Here is a tiny trained network, its code and every weight. The questions are about switching its units off for an input and a class, where a switched-off unit gives its printed mean instead of its output.

import numpy as np


def w(rows, s, z=0):
    codes = np.array(rows[::2]) - 128.0
    scale = np.full(codes.shape[1], s)
    scale[-1] = z or s
    return codes * scale


def f(y):
    return y / 2 * (1 + np.tanh(0.7978845608 * (y + 0.044715 * y**3)))


def log_softmax(a):
    a = a - a.max(-1, keepdims=True)
    return a - np.log(np.exp(a).sum(-1, keepdims=True))


def net(x, mask):
    res = np.array(x, float).reshape(1, 4) / 4 @ E
    y = f(res @ A[0][:, :-1].T + A[0][:, -1])
    res = res + np.where(mask, y, B[0][:, -1]) @ B[0][:, :-1]
    return log_softmax(res[-1] @ U[:, :-1].T + U[:, -1])


A, B = {}, {}
E = w([
[201,29,125],'x0',
[128,128,126],'x1',
[43,55,137],'x2',
[126,114,2],'x3',
],0.0096)
A[0] = w([
[196,179,142,82],'neuron 0',
[192,148,124,52],'neuron 1',
[128,135,184,73],'neuron 2',
[141,126,199,50],'neuron 3',
[194,78,124,64],'neuron 4',
[148,97,41,73],'neuron 5',
[163,42,103,118],'neuron 6',
[172,167,124,47],'neuron 7',
[180,193,106,98],'neuron 8',
[123,74,134,45],'neuron 9',
[162,152,126,80],'neuron 10',
[199,53,177,110],'neuron 11',
[77,179,155,128],'neuron 12',
[183,183,125,86],'neuron 13',
[121,129,188,118],'neuron 14',
[175,164,125,114],'neuron 15',
[10,70,153,60],'neuron 16',
[50,188,87,89],'neuron 17',
[85,115,113,63],'neuron 18',
[45,175,121,61],'neuron 19',
[145,143,194,114],'neuron 20',
[120,93,28,47],'neuron 21',
[175,167,124,78],'neuron 22',
[124,105,219,72],'neuron 23',
[121,138,50,3],'neuron 24',
[90,198,121,54],'neuron 25',
[159,130,232,86],'neuron 26',
[137,132,135,174],'neuron 27',
[115,194,125,38],'neuron 28',
],0.013,0.007)
B[0] = w([
[111,83,153,188],'neuron 0',
[133,99,163,150],'neuron 1',
[180,129,73,162],'neuron 2',
[176,136,99,173],'neuron 3',
[150,185,180,188],'neuron 4',
[161,141,106,207],'neuron 5',
[160,180,187,243],'neuron 6',
[152,80,148,142],'neuron 7',
[122,77,130,197],'neuron 8',
[151,113,162,145],'neuron 9',
[119,94,135,133],'neuron 10',
[136,176,167,255],'neuron 11',
[143,161,143,214],'neuron 12',
[136,72,138,181],'neuron 13',
[164,125,43,195],'neuron 14',
[99,82,131,170],'neuron 15',
[169,27,161,251],'neuron 16',
[197,160,170,203],'neuron 17',
[172,102,135,128],'neuron 18',
[182,129,160,186],'neuron 19',
[152,128,65,202],'neuron 20',
[181,119,101,208],'neuron 21',
[115,54,177,156],'neuron 22',
[185,134,87,222],'neuron 23',
[244,130,56,152],'neuron 24',
[201,159,159,174],'neuron 25',
[163,128,75,245],'neuron 26',
[99,143,123,164],'neuron 27',
[186,109,169,155],'neuron 28',
],0.011,0.0063)
U = w([
[163,185,26,77],'0',
[110,182,130,252],'1',
[148,232,198,72],'2',
[113,77,153,106],'3',
[7,233,86,178],'4',
[12,187,102,67],'5',
],0.012,0.018)

Each question gives the input, the list of numbers given to net, and the class t.
The units are the neurons (one row each of A and B). Each row of codes is followed by its name. A weight is (code - 128) times the scale printed after its matrix; where a second scale follows, it is the last column's (A, B and U).
mask holds one flag per neuron, in row order. A switched-off neuron (its flag False) gives its mean, the last column of its row in B, instead of its output. The means were averaged over made-up inputs and are rounded, as every weight is.
A unit's drop is (log p(t) with every unit on - log p(t) with that unit switched off) / (log p(t) with every unit on - log p(t) with every unit switched off).
The circuit of an input: a set's keep is (log p(t) with only the set's units on - log p(t) with every unit switched off) / (log p(t) with every unit on - log p(t) with every unit switched off). Starting from the 12 units with the biggest drops (on a tie, the unit counted first), units are removed one at a time, each time the one whose removal leaves the highest keep (on an exact tie, the one counted first), for as long as the keep stays at least 0.8.
units of the circuit, in order: the units of the circuit, biggest drop first
top k neurons: the k neurons with the biggest drops, biggest first
drop when u is switched off: that unit's drop, to one decimal
input [6,2,-6,4], class 2: units of the circuit, in order : (neuron 4; neuron 6)
input [6,3,-7,-2], class 3: units of the circuit, in order : (neuron 0; neuron 22)
input [-5,0,7,1], class 3: units of the circuit, in order : (neuron 16)
input [0,1,-3,-4], class 0: units of the circuit, in order : (neuron 26; neuron 20; neuron 6)
input [6,-4,-3,3], class 2: units of the circuit, in order : (neuron 6; neuron 4)
input [-7,0,-6,-7], class 0: top 3 neurons : (neuron 20; neuron 26; neuron 14)
input [8,1,3,-7], class 2: top 2 neurons : (neuron 11; neuron 6)
input [-1,0,-8,-8], class 0: top 2 neurons : (neuron 26; neuron 20)
input [7,-6,-7,6], class 2: top 2 neurons : (neuron 4; neuron 6)
input [8,1,7,-7], class 2: top 3 neurons : (neuron 11; neuron 6; neuron 4)
input [-3,-5,-2,-6], class 0: drop when neuron 13 is switched off : 0.0
input [7,6,-1,3], class 2: drop when neuron 4 is switched off : 0.1
input [-4,1,-6,-2], class 3: drop when neuron 15 is switched off : 0.1
input [-8,0,2,5], class 2: top neuron : (neuron 17)
